Below is a small trained network, with its code and all its weights. Each question gives an input and a target symbol and asks what happens when units are switched off, that is, made to give their printed mean instead of their output.

import numpy as np


def w(rows, s, z=0):
    codes = np.array(rows[::2]) - 128.0
    scale = np.full(codes.shape[1], s)
    scale[-1] = z or s
    return codes * scale


def norm(h):
    return h / np.sqrt((h * h).mean(-1, keepdims=True) + 1e-5)


def f(y):
    return np.maximum(y, 0)


def softmax(a):
    e = np.exp(a - a.max(-1, keepdims=True))
    return e / e.sum(-1, keepdims=True)


def log_softmax(a):
    a = a - a.max(-1, keepdims=True)
    return a - np.log(np.exp(a).sum(-1, keepdims=True))


def net(x, mask):
    ids = ['ΔΘΛΞΦΨΩαβγεημστ'.index(c) for c in x.split()]
    T = len(ids)
    res = E[ids] + P[:T]
    r = norm(res)
    for j in range(2):
        rows = slice(3 * j, 3 * j + 3)
        q, k, v = (r @ M[0][rows].T for M in (Q, K, V))
        z = softmax(np.where(np.tri(T) > 0, q @ k.T / 3**0.5, -1e9)) @ v
        o = O[0][rows]
        res = res + np.where(mask[j], z, o[:, -1]) @ o[:, :-1]
    y = f(norm(res) @ A[0][:, :-1].T + A[0][:, -1])
    res = res + np.where(mask[2:6], y, B[0][:, -1]) @ B[0][:, :-1]
    return log_softmax(norm(res)[-1] @ U[:, :-1].T + U[:, -1])


Q, K, V, O, A, B = {}, {}, {}, {}, {}, {}
E = w([
[133,6,141],'Δ',
[47,221,107],'Θ',
[136,10,165],'Λ',
[96,126,66],'Ξ',
[30,254,101],'Φ',
[46,231,99],'Ψ',
[76,192,116],'Ω',
[146,25,231],'α',
[57,216,116],'β',
[59,213,119],'γ',
[99,107,66],'ε',
[50,220,103],'η',
[58,212,118],'μ',
[250,176,189],'σ',
[139,16,144],'τ',
],0.0094)
P = w([
[199,127,27],'0',
[157,130,47],'1',
[104,141,40],'2',
[71,143,63],'3',
[42,128,79],'4',
[2,118,73],'5',
[24,131,118],'6',
[90,136,19],'7',
],0.006)
Q[0] = w([
[114,146,82],'head 1',
[129,180,128],'head 1',
[5,111,101],'head 1',
[137,134,123],'head 2',
[140,112,120],'head 2',
[120,54,141],'head 2',
],0.019)
K[0] = w([
[98,60,182],'head 1',
[116,95,67],'head 1',
[10,99,142],'head 1',
[137,146,127],'head 2',
[103,148,170],'head 2',
[41,77,120],'head 2',
],0.014)
V[0] = w([
[193,234,198],'head 1',
[73,99,40],'head 1',
[78,161,127],'head 1',
[85,56,45],'head 2',
[116,94,108],'head 2',
[3,82,160],'head 2',
],0.012)
O[0] = w([
[49,126,135,2],'head 1',
[221,53,75,219],'head 1',
[69,68,9,132],'head 1',
[187,107,236,226],'head 2',
[77,93,177,169],'head 2',
[157,178,172,145],'head 2',
],0.011,0.0046)
A[0] = w([
[106,58,215,199],'neuron 1',
[88,75,253,144],'neuron 2',
[122,38,251,254],'neuron 3',
[143,177,98,92],'neuron 4',
],0.0067,0.0035)
B[0] = w([
[123,222,97,203],'neuron 1',
[211,254,31,190],'neuron 2',
[73,222,24,254],'neuron 3',
[217,150,54,133],'neuron 4',
],0.0067,0.0073)
U = w([
[156,98,217,200],'Δ',
[132,103,104,75],'Θ',
[183,135,188,100],'Λ',
[154,82,150,102],'Ξ',
[123,137,97,26],'Φ',
[134,118,94,28],'Ψ',
[137,77,109,131],'Ω',
[151,249,146,197],'α',
[134,100,84,105],'β',
[131,100,80,128],'γ',
[207,53,152,207],'ε',
[130,109,117,52],'η',
[124,99,114,66],'μ',
[42,145,148,253],'σ',
[171,116,195,138],'τ',
],0.016,0.0052)

Each question gives the input, a string of symbols that net reads in full, and the target symbol t.
The units are the heads (3 rows each of Q, K, V and O) and the neurons (one row each of A and B). Each row of codes is followed by its name. A weight is (code - 128) times the scale printed after its matrix; where a second scale follows, it is the last column's (O, A, B and U).
mask holds one flag per unit, heads first, then neurons. A switched-off unit (its flag False) gives its mean, the last column of its rows in O or B, instead of its output. The means were averaged over made-up inputs and are rounded, as every weight is.
A unit's drop is (log p(t) with every unit on - log p(t) with that unit switched off) / (log p(t) with every unit on - log p(t) with every unit switched off).
The circuit of an input: a set's keep is (log p(t) with only the set's units on - log p(t) with every unit switched off) / (log p(t) with every unit on - log p(t) with every unit switched off). Starting from all 6 units, units are removed one at a time, each time the one whose removal leaves the highest keep (on an exact tie, the one counted first), for as long as the keep stays at least 0.8.
circuit, biggest first: the units of the circuit, biggest drop first
most important unit: the unit with the biggest drop
top k neurons: the k neurons with the biggest drops, biggest first
which heads matter: for each layer, one digit per head in row order, 1 if its drop is at least 0.15 and else 0, layers parted by /
drop when u is switched off: that unit's drop, to one decimal
input Λ Θ γ Φ α α α Λ, target α: circuit, biggest first => [head 2; neuron 3]
input α Ψ Λ τ α ε Θ, target ε: circuit, biggest first => [head 1; neuron 3]
input α α ε, target α: which heads matter => 10
input γ ε Λ Φ ε, target ε: circuit, biggest first => [head 1; head 2]
input τ τ Θ ε Ω ε β, target ε: which heads matter => 10
input α Ω α τ, target α: which heads matter => 01
input ε γ α β Δ α σ ε, target ε: which heads matter => 00
input α ε α τ, target α: top 3 neurons => [neuron 3; neuron 2; neuron 1]
input τ α α σ γ β α, target α: top 3 neurons => [neuron 1; neuron 2; neuron 3]
input σ σ α β β α Δ, target α: most important unit => head 2
input α ε Ω, target ε: drop when neuron 1 is switched off => 0.1
input ε μ Ω α σ, target σ: drop when head 2 is switched off => 0.2
input γ α α α, target α: drop when head 2 is switched off => 0.4
